Here is a tiny trained network, its code and every weight. The questions are about switching its units off for an input and a class, where a switched-off unit gives its printed mean instead of its output.

import numpy as np


def w(rows, s, z=0):
    codes = np.array(rows[::2]) - 128.0
    scale = np.full(codes.shape[1], s)
    scale[-1] = z or s
    return codes * scale


def f(y):
    return y / 2 * (1 + np.tanh(0.7978845608 * (y + 0.044715 * y**3)))


def log_softmax(a):
    a = a - a.max(-1, keepdims=True)
    return a - np.log(np.exp(a).sum(-1, keepdims=True))


def net(x, mask):
    res = np.array(x, float).reshape(1, 4) / 4 @ E
    y = f(res @ A[0][:, :-1].T + A[0][:, -1])
    res = res + np.where(mask, y, B[0][:, -1]) @ B[0][:, :-1]
    return log_softmax(res[-1] @ U[:, :-1].T + U[:, -1])


A, B = {}, {}
E = w([
[148,1,116,141],'x0',
[238,108,181,53],'x1',
[27,20,42,122],'x2',
[167,115,46,201],'x3',
],0.0088)
A[0] = w([
[210,93,123,200,255],'n0',
[147,184,135,177,228],'n1',
[43,156,146,133,236],'n2',
[161,78,226,110,169],'n3',
[2,129,129,66,217],'n4',
[102,116,40,161,11],'n5',
],0.012,0.0049)
B[0] = w([
[49,141,46,102,238],'n0',
[89,204,132,119,208],'n1',
[76,239,126,196,216],'n2',
[90,74,161,2,236],'n3',
[47,134,122,248,255],'n4',
[205,91,108,44,194],'n5',
],0.0094,0.0088)
U = w([
[127,65,22,121,224],'0',
[165,241,222,66,127],'1',
[103,67,186,17,192],'2',
[54,3,125,225,53],'3',
[156,85,170,174,23],'4',
[220,119,162,154,2],'5',
[12,254,112,209,221],'6',
],0.0097,0.0065)

Each question gives the input, the list of numbers given to net, and the class t.
The units are the neurons (one row each of A and B). Each row of codes is followed by its name. A weight is (code - 128) times the scale printed after its matrix; where a second scale follows, it is the last column's (A, B and U).
mask holds one flag per neuron, in row order. A switched-off neuron (its flag False) gives its mean, the last column of its row in B, instead of its output. The means were averaged over made-up inputs and are rounded, as every weight is.
A unit's drop is (log p(t) with every unit on - log p(t) with that unit switched off) / (log p(t) with every unit on - log p(t) with every unit switched off).
The circuit of an input: a set's keep is (log p(t) with only the set's units on - log p(t) with every unit switched off) / (log p(t) with every unit on - log p(t) with every unit switched off). Starting from all 6 units, units are removed one at a time, each time the one whose removal leaves the highest keep (on an exact tie, the one counted first), for as long as the keep stays at least 0.8.
units of the circuit, in order: the units of the circuit, biggest drop first
unit that matters most: the unit with the biggest drop
k most important neurons: the k neurons with the biggest drops, biggest first
drop when u is switched off: that unit's drop, to one decimal
input [4,-3,-5,-6], class 2: unit that matters most : n3
input [6,8,-4,5], class 2: 2 most important neurons : (n3, n4)
input [-4,6,1,-8], class 2: 2 most important neurons : (n3, n1)
input [7,-4,-4,7], class 0: 4 most important neurons : (n2, n4, n5, n0)
input [4,4,-4,4], class 2: 3 most important neurons : (n3, n4, n2)
input [-5,3,-2,0], class 1: 2 most important neurons : (n4, n0)
input [0,6,0,3], class 2: 3 most important neurons : (n4, n2, n3)
input [8,4,3,0], class 2: 2 most important neurons : (n3, n4)
input [8,-4,-5,7], class 0: units of the circuit, in order : (n2, n4)
input [0,2,8,0], class 3: 3 most important neurons : (n4, n1, n0)
input [6,-8,-1,5], class 0: 2 most important neurons : (n5, n4)
input [5,-1,-6,-3], class 2: 2 most important neurons : (n3, n2)
input [-3,7,8,-5], class 6: 2 most important neurons : (n4, n5)
input [7,-2,6,4], class 0: units of the circuit, in order : (n5)
input [2,0,3,3], class 0: 3 most important neurons : (n4, n2, n5)
input [4,5,-6,4], class 2: drop when n3 is switched off : 0.5
input [1,1,-7,-6], class 2: drop when n2 is switched off : 0.3
input [5,1,-4,2], class 2: drop when n3 is switched off : 0.3
